Each row is followed by roughly how far along a hidden order it lies, from 0 to 12. A new part has a new order.
[  9  -2   0   0  -2  -5   0   2  -4   0   8  -6  -3  -3   7   7 -16   9
  13  -3  -9 -16   3  -1  -2   9   9  -8   9  -2  -1   0 -20   2 -11  -2
  -2   2  -4  -4  -2  10  10   6  24   5  12 -10   5   0   0  -3  -8  -2
   4   1  -2 -19  -2   4   3  16  -1   1  -6   0   1  -1 -10  -2  -4  -2
   4   7   4   3   2  -1  -5  21   0  -6  -1  -8   2   2  -3   3   9   6
  -5   8   8  -1  -7   4  -4  -3   2  32  -4   3   1   4   7  -5   0  -7
  -9  13  37  -5 -10  -3  -6  -2   7  11  13   0  -7   0   0   6  -1   3
  12  -4  12   6] => 12
[  3   0  -2  -6  -5   1   0  -4  -5   0  -1  -9   0   0   4  -4   5   7
   1  -1  -4  -5   3  -4   0 -13   3   3 -23  -1   1   4 -24   0   2   0
   0   0   3   3   1  -3  -4   1  -2   3  14  -2   2   3   2   1  -3  -1
   2   0  -3  15   0  -4   6   6  -3  15  24  -9   6   0  -3   4  -4   1
   6  -1   0   1   1  -7  -4  10   6   2   3  -1   1   1  -3   1  -5  -2
  -3  -2   5   1   7   3   0  -1   3   0  -3   5  -2   1   1  -4   0   1
   6 -15  11  -1  -2   5   7  -1   0   3  -5  11  -1  -4  -2   4   1   1
   9  -2  -1  -1] => 9
[  0   0  -3   1  -3  -3  -5   1 -14   4  -4 -21   4  -2   2   9  -9   5
  16   2  -1  -9  -2 -15 -17  -2   8  -8 -16  -4  -3   8 -32   0 -12   4
  12   4 -10   5  -2  14   5   1  19  10   5 -13  26  -3  -7  -2  -7   1
  15  -1  -2 -20  -3   2  24  -3   3  16   9  -7   2  -2  21   3   3  -4
  12  11  -4   0  -2   5  -6  20   0  12   1  -9   4  -1  -4   9   1   7
  -2   1   7  13 -10   3   1   4  -5  25   0   4  -8  -7  -3  -9   3   1
   2  10  44  -4  -6 -13  -6  -3   9  11  10  10  -9  -3 -13   0  -7   1
   8   2   8  12] => 10
[  4   0  -4  -8  -6   3  -2  -7   8   1  -5 -18   1   3   8  -5  17   9
  -4  -1  -5  -2   2  -6 -11 -29   4   5 -32  -3   0   9 -33   1   3   2
   7  -1   8   4   0  -5  -9  -3  -2   5  19  -7   4   3  -1   0  -7  -1
   7  -1  -5  30   1  -7  14   5  -2  22  48 -18  10  -2   6  11  -7   3
  10   1  -1   1   0 -10 -11  13   9   8   7  -1   2   0  -3   4  -9  -2
  -5  -5  10  10   9   2   2   1  -1  -4  -1   9  -7  -2   0  -9   1   5
  15 -17  43  -4  -1   7  18  -1  -1   2 -11  16  -2  -6  -8   6   4   1
  13   0  -6  -1] => 12
[  3   1  -5  -8  -7   2  -2  -5   4   1  -3 -14   2   1   3  -5   6   9
  -2   1  -4   1   3 -11  -8 -14   3   4 -23  -1   1   9 -19   1   5   2
   6   2   3   6   1  -6 -10  -3  -5   4  15  -2  14   5   2   3  -3  -1
   5   0  -6  20   1  -9   9   4  -2  24  49 -15   8  -1   6   9  -6   1
   5   0  -2   1   0  -7  -5  14   4  10   4   1   1   2  -5   4 -14  -1
  -4  -5   7   6  10   4   3   2   1  -9  -3   9  -4  -4  -2  -6   0   7
  18 -20  34   1   1   4  10  -2   2  -1 -10  14  -1  -7 -11   6   0   0
  12   1  -5   0] => 9
[ -5  -3   9  -5  -5  -1   1  -3   8   2   5 -11  -1   7   8  -2   2   1
  -2  -1   5  -7   0   1  -6  21  11   2 -39   1   2   7  20   2  -1   6
  -9  -3   7 -18   6   1   0  -6   9   6   5  -5   9   4 -12  -3  -1   4
   9   0   2   3  -2  -1  15  -1   1  16   0  -8   3   5   7   4  -9   5
   9   1   3   0   0   1 -18  -2  25 -14  -4   2   3  -9   3   0  -2   0
  -2  -5   6  13   7   5  -4  -2  12  16   4   4  -6   3  11  -5   0   0
 -26  -6  17   0   1 -25  15   1 -10  13  14   4 -10  -1   4   5   0   1
   2   2  -5   4] => 10
[  1   2  -3  -8  -6   1  -2  -3   3   0  -4 -10   2   2   4  -2   7   5
  -2   1  -4  -2   3 -10  -9  -5   6   4 -36  -1   0   8 -21   1   3   2
   5   2   0   7   1  -2  -6  -2   4   4  16  -2  12   5  -2   3  -3   1
  -1   0  -6   3  -1  -7   9   5  -2  19  31 -12   7   0   8   5  -6   0
   5   1  -3   1   0  -5 -10  13   2   8   3   0   1   1  -5   3  -7  -1
  -4  -4   6  11   8   3   0   1   2   0   1   5  -4  -4  -1  -6   0   7
  12 -17  32   1   2  -3   6  -2   3   2  -7  13  -3  -5 -10   7  -2   0
  10   1  -4   2] => 8
[  3   0  -4  -3  -2   2   0   0  -2   0  -4  -7   0  -1   2  -2   3   4
  -1   1  -1   2   2  -4  -1 -14   0   3  -9   0   0   3 -22  -1   2   0
   3   3   0   5   0  -1   2   1  -5   2   2  -1   0   3   3   2  -3  -2
   0   0  -3   4   1  -3   4   6  -2   4  17  -8   6  -1  -2   6  -3   0
   3  -1   1   1   1  -7   1  12  -1   6   3  -1   0   2  -3   1  -4   1
  -2  -1   4   0   3   3   2   0   1  -4  -3   3  -1   1   0   0   0   2
  14  -7  23   2  -3   5   4  -1   0   1  -5   8  -1  -2  -4   4   2   0
   7  -1  -4  -4] => 7
[  6  -2  -2   5   2   3   1  -1 -10   0  -6  -8  -2  -3   4   1  -3   5
   6   0   0  -1   0  -1  -2 -23  -1   4   6  -2  -1   3 -32  -4  -2  -2
   5  -1   0   3  -2   2   2   2   2   1  -4  -4  -9  -4   8  -2  -5  -5
   0  -2  -2   0   1   1   9   2  -1   4  10  -5   7  -3  -7   2   1  -1
   2   1   2   0   0  -6   5  10  -3   3   6  -5   1   2  -1   0   6   3
  -4   2   3  -4  -2   2   1  -1  -2   3  -3   0  -3   6   1   2   1  -2
   9  14  -2  -3  -5   7   4   0  -3   6   2   0   1   1  -4   0   5   0
   7  -2  -5  -4] => 7
[  8   1  -4  -4  -6   0   4   2 -13   0  -9 -23   0  -3   5   4 -11   5
  10   3  -3  -9   7 -10   3 -16   1  11 -23   0  -1   2 -48  -9   5  -3
   6  11 -11   8   5   2   4   1  16   5  14  -2  15   4   5   7  -7  -1
   7  -1  -7 -15  -1  -4  11  15  -6  12  30  -9   4  -2  -7   8  -5  -5
   5  -3  -1   1   2  -2  -1  29 -13   0   4  -2  -2   1  -3   1  11   7
  -6   2   6  13   1   8  -1  -3  14   5  -6   6  -3   7   5  12  -1  13
  11   3  19  14  -6  -8  -2  -2   7  13   6  14  -2  -4  -9  13  -1   1
   7  -1 -11  -2] => 0
